Below are the code and all the weights of a small trained network. Each question names an input and a class and asks about switching units off, where a switched-off unit gives its printed mean instead of its output.

import numpy as np


def w(rows, s, z=0):
    codes = np.array(rows[::2]) - 128.0
    scale = np.full(codes.shape[1], s)
    scale[-1] = z or s
    return codes * scale


def f(y):
    return np.maximum(y, 0)


def log_softmax(a):
    a = a - a.max(-1, keepdims=True)
    return a - np.log(np.exp(a).sum(-1, keepdims=True))


def net(x, mask):
    res = np.array(x, float).reshape(1, 2) / 4 @ E
    y = f(res @ A[0][:, :-1].T + A[0][:, -1])
    res = res + np.where(mask, y, B[0][:, -1]) @ B[0][:, :-1]
    return log_softmax(res[-1] @ U[:, :-1].T + U[:, -1])


A, B = {}, {}
E = w([
[213,140,122,151,137,249,141],'x0',
[198,166,122,66,110,79,243],'x1',
],0.013)
A[0] = w([
[73,100,94,103,137,47,119,107],'n1',
[127,147,103,137,140,126,116,243],'n2',
[98,101,153,139,163,80,145,143],'n3',
[102,120,141,137,126,162,78,90],'n4',
[126,130,107,113,148,110,164,74],'n5',
[81,179,147,143,107,34,87,81],'n6',
[130,126,129,153,165,113,97,84],'n7',
[135,135,121,130,128,131,124,254],'n8',
[184,158,145,130,115,210,137,64],'n9',
[115,109,126,121,127,154,82,134],'n10',
[119,147,111,147,151,132,72,97],'n11',
[86,130,99,114,104,157,98,79],'n12',
[103,117,126,126,134,152,92,107],'n13',
[151,133,138,154,122,190,107,72],'n14',
[126,131,143,121,118,145,130,240],'n15',
[201,136,133,100,127,83,254,62],'n16',
[169,127,152,141,129,200,147,141],'n17',
[139,182,132,118,93,141,87,117],'n18',
[68,129,148,158,138,173,45,96],'n19',
[166,97,104,125,148,215,156,109],'n20',
[100,129,142,140,149,142,78,86],'n21',
],0.019,0.013)
B[0] = w([
[38,103,79,96,91,170,97,214],'n1',
[155,54,251,165,180,224,148,200],'n2',
[56,110,136,108,164,104,118,181],'n3',
[162,194,114,141,133,114,129,181],'n4',
[162,177,106,165,96,170,110,149],'n5',
[53,122,67,86,101,119,48,207],'n6',
[132,160,97,125,161,96,148,147],'n7',
[176,31,227,126,176,222,207,207],'n8',
[33,174,69,100,98,146,26,218],'n9',
[167,160,155,149,99,123,134,180],'n10',
[150,166,117,144,126,114,150,169],'n11',
[157,155,105,100,126,85,163,153],'n12',
[144,155,104,169,152,104,136,168],'n13',
[72,158,61,94,108,71,74,189],'n14',
[117,57,248,176,155,197,182,199],'n15',
[230,254,102,173,127,72,178,252],'n16',
[67,88,105,108,102,134,102,224],'n17',
[139,120,111,131,105,140,113,142],'n18',
[200,204,113,169,119,100,173,231],'n19',
[43,97,90,81,107,88,122,224],'n20',
[168,182,110,107,127,122,173,174],'n21',
],0.028,0.021)
U = w([
[164,255,120,196,135,133,164,96],'0',
[17,134,78,96,98,153,65,121],'1',
[126,72,253,179,198,196,152,253],'2',
[190,105,159,137,158,97,95,72],'3',
[151,85,144,128,172,70,60,80],'4',
],0.0087,0.0073)

Each question gives the input, the list of numbers given to net, and the class t.
The units are the neurons (one row each of A and B). Each row of codes is followed by its name. A weight is (code - 128) times the scale printed after its matrix; where a second scale follows, it is the last column's (A, B and U).
mask holds one flag per neuron, in row order. A switched-off neuron (its flag False) gives its mean, the last column of its row in B, instead of its output. The means were averaged over made-up inputs and are rounded, as every weight is.
A unit's drop is (log p(t) with every unit on - log p(t) with that unit switched off) / (log p(t) with every unit on - log p(t) with every unit switched off).
top k neurons: the k neurons with the biggest drops, biggest first
drop when u is switched off: that unit's drop, to one decimal
input [2,-3], class 2: top neuron : (n16)
input [5,4], class 1: top 3 neurons : (n9 n19 n20)
input [-8,-8], class 0: top 2 neurons : (n19 n21)
input [-5,-5], class 0: top 3 neurons : (n19 n9 n20)
input [-3,-1], class 2: top 2 neurons : (n9 n20)
input [-6,-6], class 0: top 4 neurons : (n19 n9 n20 n17)
input [5,-5], class 0: top 3 neurons : (n19 n1 n6)
input [8,6], class 1: top 3 neurons : (n9 n20 n17)
input [3,-1], class 2: top 2 neurons : (n6 n1)
input [4,0], class 1: drop when n9 is switched off : 0.1
input [-3,-4], class 0: drop when n19 is switched off : 0.6
input [-1,-3], class 2: drop when n16 is switched off : 0.8
